Below is a small trained network, with its code and all its weights. Each question gives an input and a target symbol and asks what happens when units are switched off, that is, made to give their printed mean instead of their output.

import numpy as np


def w(rows, s, z=0):
    codes = np.array(rows[::2]) - 128.0
    scale = np.full(codes.shape[1], s)
    scale[-1] = z or s
    return codes * scale


def f(y):
    return y / 2 * (1 + np.tanh(0.7978845608 * (y + 0.044715 * y**3)))


def softmax(a):
    e = np.exp(a - a.max(-1, keepdims=True))
    return e / e.sum(-1, keepdims=True)


def log_softmax(a):
    a = a - a.max(-1, keepdims=True)
    return a - np.log(np.exp(a).sum(-1, keepdims=True))


def net(x, mask):
    ids = ['αδεηθμπστφψω'.index(c) for c in x.split()]
    T = len(ids)
    res = E[ids] + P[:T]
    u = 0
    for l in range(3):
        r = res
        for j in range(2):
            rows = slice(2 * j, 2 * j + 2)
            q, k, v = (r @ M[l][rows].T for M in (Q, K, V))
            z = softmax(np.where(np.tri(T) > 0, q @ k.T / 2**0.5, -1e9)) @ v
            o = O[l][rows]
            res = res + np.where(mask[u + j], z, o[:, -1]) @ o[:, :-1]
        u += 2
        y = f(res @ A[l][:, :-1].T + A[l][:, -1])
        res = res + np.where(mask[u : u + 8], y, B[l][:, -1]) @ B[l][:, :-1]
        u += 8
    return log_softmax(res[-1] @ U[:, :-1].T + U[:, -1])


Q, K, V, O, A, B = {}, {}, {}, {}, {}, {}
E = w([
[216,154,215,107,107,82,144],'α',
[81,165,185,94,134,168,162],'δ',
[168,159,150,136,185,179,81],'ε',
[78,116,140,83,208,90,142],'η',
[127,69,53,33,110,156,179],'θ',
[110,161,225,122,151,96,119],'μ',
[165,209,229,167,121,188,174],'π',
[216,137,131,57,108,201,128],'σ',
[115,63,164,130,178,55,1],'τ',
[220,93,159,74,109,147,23],'φ',
[163,154,167,40,78,129,251],'ψ',
[180,138,210,146,170,95,64],'ω',
],0.012)
P = w([
[143,127,235,149,144,247,203],'0',
[161,227,73,134,73,54,153],'1',
[121,99,148,125,160,151,162],'2',
[117,100,134,141,148,138,152],'3',
[163,222,75,133,67,61,147],'4',
[124,86,151,128,158,140,177],'5',
[113,99,118,138,144,129,128],'6',
[156,214,69,128,66,52,146],'7',
[126,75,150,134,154,134,180],'8',
[112,97,109,147,139,125,120],'9',
[164,216,70,132,67,58,143],'10',
[123,78,148,125,153,133,177],'11',
[111,90,94,160,131,117,110],'12',
[167,221,67,132,59,67,149],'13',
],0.012)
Q[0] = w([
[207,163,161,139,97,119,150],'0.h1',
[231,225,143,50,115,76,168],'0.h1',
[132,251,190,115,115,125,175],'0.h2',
[209,203,170,118,169,130,151],'0.h2',
],0.012)
K[0] = w([
[134,126,112,174,91,227,147],'0.h1',
[220,149,204,58,131,247,127],'0.h1',
[103,192,198,50,190,136,157],'0.h2',
[186,158,152,75,161,171,168],'0.h2',
],0.011)
V[0] = w([
[137,133,136,129,164,158,112],'0.h1',
[152,206,152,87,134,153,89],'0.h1',
[156,41,85,254,112,92,144],'0.h2',
[109,132,166,75,136,115,126],'0.h2',
],0.0077)
O[0] = w([
[155,103,133,167,117,110,164,182],'0.h1',
[136,77,69,253,69,112,168,208],'0.h1',
[130,205,167,15,198,179,94,2],'0.h2',
[123,63,165,73,156,58,128,174],'0.h2',
],0.0052,0.0055)
A[0] = w([
[125,252,148,155,56,38,48,200],'0.n1',
[156,185,27,124,153,47,53,171],'0.n2',
[109,111,101,166,124,71,149,90],'0.n3',
[169,80,247,141,253,184,115,43],'0.n4',
[118,115,250,157,181,114,116,8],'0.n5',
[30,39,142,176,159,191,198,136],'0.n6',
[5,157,211,153,59,182,147,85],'0.n7',
[206,172,100,125,73,69,135,1],'0.n8',
],0.0071,0.0058)
B[0] = w([
[115,105,67,78,119,159,173,254],'0.n1',
[96,165,155,152,83,133,233,193],'0.n2',
[146,167,106,53,100,174,53,148],'0.n3',
[85,168,193,194,143,167,30,166],'0.n4',
[61,165,176,125,119,109,156,131],'0.n5',
[134,138,124,109,245,139,129,204],'0.n6',
[127,108,84,166,128,48,208,139],'0.n7',
[38,139,111,175,180,138,101,160],'0.n8',
],0.011,0.0055)
Q[1] = w([
[63,149,81,224,71,111,214],'1.h1',
[151,81,221,183,83,146,158],'1.h1',
[197,31,254,99,143,128,128],'1.h2',
[191,224,93,129,33,240,158],'1.h2',
],0.0085)
K[1] = w([
[169,188,178,96,118,253,205],'1.h1',
[96,230,131,52,134,92,157],'1.h1',
[193,90,38,82,113,95,55],'1.h2',
[133,119,195,114,117,200,137],'1.h2',
],0.0082)
V[1] = w([
[2,141,144,77,114,36,159],'1.h1',
[147,192,152,48,148,184,170],'1.h1',
[82,36,117,220,156,167,166],'1.h2',
[32,128,70,155,152,136,78],'1.h2',
],0.0048)
O[1] = w([
[123,39,212,163,208,70,124,109],'1.h1',
[151,118,49,185,154,145,222,150],'1.h1',
[2,107,170,162,103,128,56,255],'1.h2',
[109,190,150,139,203,173,133,89],'1.h2',
],0.0058,0.0052)
A[1] = w([
[51,139,122,101,132,54,135,81],'1.n1',
[160,157,72,73,91,158,79,1],'1.n2',
[100,58,162,104,173,62,129,86],'1.n3',
[45,96,43,78,242,206,153,58],'1.n4',
[159,74,54,70,69,77,143,88],'1.n5',
[226,119,254,166,50,120,136,123],'1.n6',
[146,157,172,179,98,91,188,11],'1.n7',
[228,132,124,121,69,97,229,116],'1.n8',
],0.008,0.007)
B[1] = w([
[184,116,73,192,96,204,90,162],'1.n1',
[138,212,73,171,81,111,31,117],'1.n2',
[139,157,29,131,78,105,119,190],'1.n3',
[23,69,114,71,65,168,60,176],'1.n4',
[139,159,181,189,197,151,162,225],'1.n5',
[72,64,133,142,36,156,229,215],'1.n6',
[1,187,50,103,112,166,141,131],'1.n7',
[79,57,134,94,163,85,167,254],'1.n8',
],0.0089,0.0049)
Q[2] = w([
[134,171,21,209,93,105,152],'2.h1',
[149,9,123,253,254,82,109],'2.h1',
[220,93,205,168,246,112,124],'2.h2',
[143,246,47,147,113,88,191],'2.h2',
],0.008)
K[2] = w([
[45,166,121,202,65,164,127],'2.h1',
[203,166,66,97,123,80,105],'2.h1',
[169,118,90,187,129,127,153],'2.h2',
[7,190,162,170,104,150,198],'2.h2',
],0.011)
V[2] = w([
[179,88,2,184,167,134,109],'2.h1',
[65,116,54,162,190,87,135],'2.h1',
[138,212,171,83,102,181,114],'2.h2',
[129,84,192,120,183,116,81],'2.h2',
],0.007)
O[2] = w([
[104,224,187,128,67,234,154,38],'2.h1',
[61,73,226,23,88,100,112,249],'2.h1',
[148,39,21,172,98,72,173,3],'2.h2',
[2,127,157,94,181,227,64,122],'2.h2',
],0.0066,0.0052)
A[2] = w([
[209,120,66,216,148,58,155,115],'2.n1',
[73,167,112,145,150,135,176,146],'2.n2',
[187,53,151,123,116,165,244,28],'2.n3',
[165,69,124,122,43,206,1,183],'2.n4',
[120,209,186,130,51,135,142,154],'2.n5',
[177,59,189,101,180,148,123,34],'2.n6',
[234,168,129,228,151,78,163,5],'2.n7',
[96,219,192,172,213,94,92,3],'2.n8',
],0.0091,0.0039)
B[2] = w([
[93,155,185,92,135,171,42,207],'2.n1',
[218,181,136,110,150,186,105,201],'2.n2',
[74,244,90,80,116,109,70,255],'2.n3',
[154,172,67,206,171,56,174,187],'2.n4',
[68,77,71,247,167,121,122,178],'2.n5',
[188,121,35,198,123,174,104,169],'2.n6',
[219,16,137,187,145,79,193,164],'2.n7',
[254,86,99,43,113,47,115,157],'2.n8',
],0.0097,0.0092)
U = w([
[95,104,138,110,34,109,67,114],'α',
[122,95,209,85,152,213,139,182],'δ',
[185,118,148,147,161,181,133,196],'ε',
[69,135,123,144,187,142,49,14],'η',
[122,61,66,121,156,136,200,111],'θ',
[170,50,162,100,83,89,254,254],'μ',
[102,175,187,167,201,137,156,94],'π',
[150,144,111,124,73,229,69,150],'σ',
[130,117,128,126,161,47,115,64],'τ',
[130,114,60,178,95,100,143,83],'φ',
[151,157,114,71,151,104,176,109],'ψ',
[86,62,159,195,104,160,115,100],'ω',
],0.011,0.0094)

Each question gives the input, a string of symbols that net reads in full, and the target symbol t.
The units are the heads (2 rows each of Q, K, V and O) and the neurons (one row each of A and B). Each row of codes is followed by its name. A weight is (code - 128) times the scale printed after its matrix; where a second scale follows, it is the last column's (O, A, B and U).
mask holds one flag per unit, layer by layer, with each layer's heads first. A switched-off unit (its flag False) gives its mean, the last column of its rows in O or B, instead of its output. The means were averaged over made-up inputs and are rounded, as every weight is.
A unit's drop is (log p(t) with every unit on - log p(t) with that unit switched off) / (log p(t) with every unit on - log p(t) with every unit switched off).
The circuit of an input: a set's keep is (log p(t) with only the set's units on - log p(t) with every unit switched off) / (log p(t) with every unit on - log p(t) with every unit switched off). Starting from the 12 units with the biggest drops (on a tie, the unit counted first), units are removed one at a time, each time the one whose removal leaves the highest keep (on an exact tie, the one counted first), for as long as the keep stays at least 0.8.
circuit, biggest first: the units of the circuit, biggest drop first
unit that matters most: the unit with the biggest drop
k most important neurons: the k neurons with the biggest drops, biggest first
top k neurons in layer l: the k neurons of layer l with the biggest drops, biggest first
heads that matter: for each layer, one digit per head in row order, 1 if its drop is at least 0.15 and else 0, layers parted by /
input π α μ δ π δ δ π, target α: top 3 neurons in layer 0	(0.n7; 0.n4; 0.n6)
input π η η ψ π ω α, target α: circuit, biggest first	(2.n3; 1.n6; 0.n6; 2.n4)
input π θ ψ δ α σ α π μ δ π μ ψ θ, target α: 2 most important neurons	(0.n7; 2.n1)
input δ η π η φ π ε θ ψ μ μ σ σ η, target ω: top 2 neurons in layer 1	(1.n3; 1.n1)
input φ ψ μ μ η ω δ φ τ ε θ, target ε: heads that matter	00 / 10 / 10
input α τ ε θ θ α ε π ψ ε ω ε σ θ, target τ: heads that matter	00 / 00 / 11
input η η ψ, target ψ: circuit, biggest first	(2.n3; 0.n4)
input α σ ψ θ α τ τ σ π τ ψ, target τ: most important neuron	(2.n1)
input δ π π η, target η: top 3 neurons in layer 1	(1.n4; 1.n6; 1.n5)
input θ μ σ π φ π α ψ μ θ η τ π π, target ψ: 2 most important neurons	(0.n1; 1.n8)
input π α δ α τ ω, target ω: 2 most important neurons	(1.n6; 2.n5)
input π α ε σ ε μ, target μ: 4 most important neurons	(0.n6; 0.n1; 2.n3; 1.n4)
input μ μ α μ μ δ σ φ θ δ π, target μ: 3 most important neurons	(0.n7; 0.n1; 0.n6)
input ω σ π σ η μ μ ψ θ μ ε, target η: circuit, biggest first	(2.n1; 2.h1; 0.n4; 1.n6)
input η σ θ ε ω σ φ, target φ: circuit, biggest first	(2.n4; 0.n6)
input σ μ θ δ σ π ω θ ω σ α π, target π: most important neuron	(2.n3)
input α μ ψ η ω, target τ: 2 most important neurons	(2.n1; 2.n7)
input τ τ φ φ, target φ: circuit, biggest first	(2.n4; 0.n6; 1.n8)
input ω α α σ ε μ π η δ, target δ: circuit, biggest first	(1.n4; 0.n6; 2.n5)
input ε π ψ ω η μ π π, target σ: heads that matter	00 / 11 / 11
input ε ε α π τ, target σ: 2 most important neurons	(0.n4; 0.n2)
input θ δ π σ μ π π τ δ φ α, target ψ: unit that matters most	0.n1
input ε σ θ μ ε τ τ, target τ: 3 most important neurons	(2.n8; 2.n4; 0.n4)
input δ π π θ ε δ ψ σ τ μ δ α α μ, target ω: 3 most important neurons	(0.n7; 0.n6; 2.n5)
input θ μ α η θ ψ δ σ, target ψ: top 2 neurons in layer 1	(1.n8; 1.n5)
input α α μ π μ, target τ: heads that matter	00 / 00 / 11
input φ δ μ ψ ε π τ μ, target ε: 4 most important neurons	(2.n1; 2.n7; 1.n6; 1.n5)
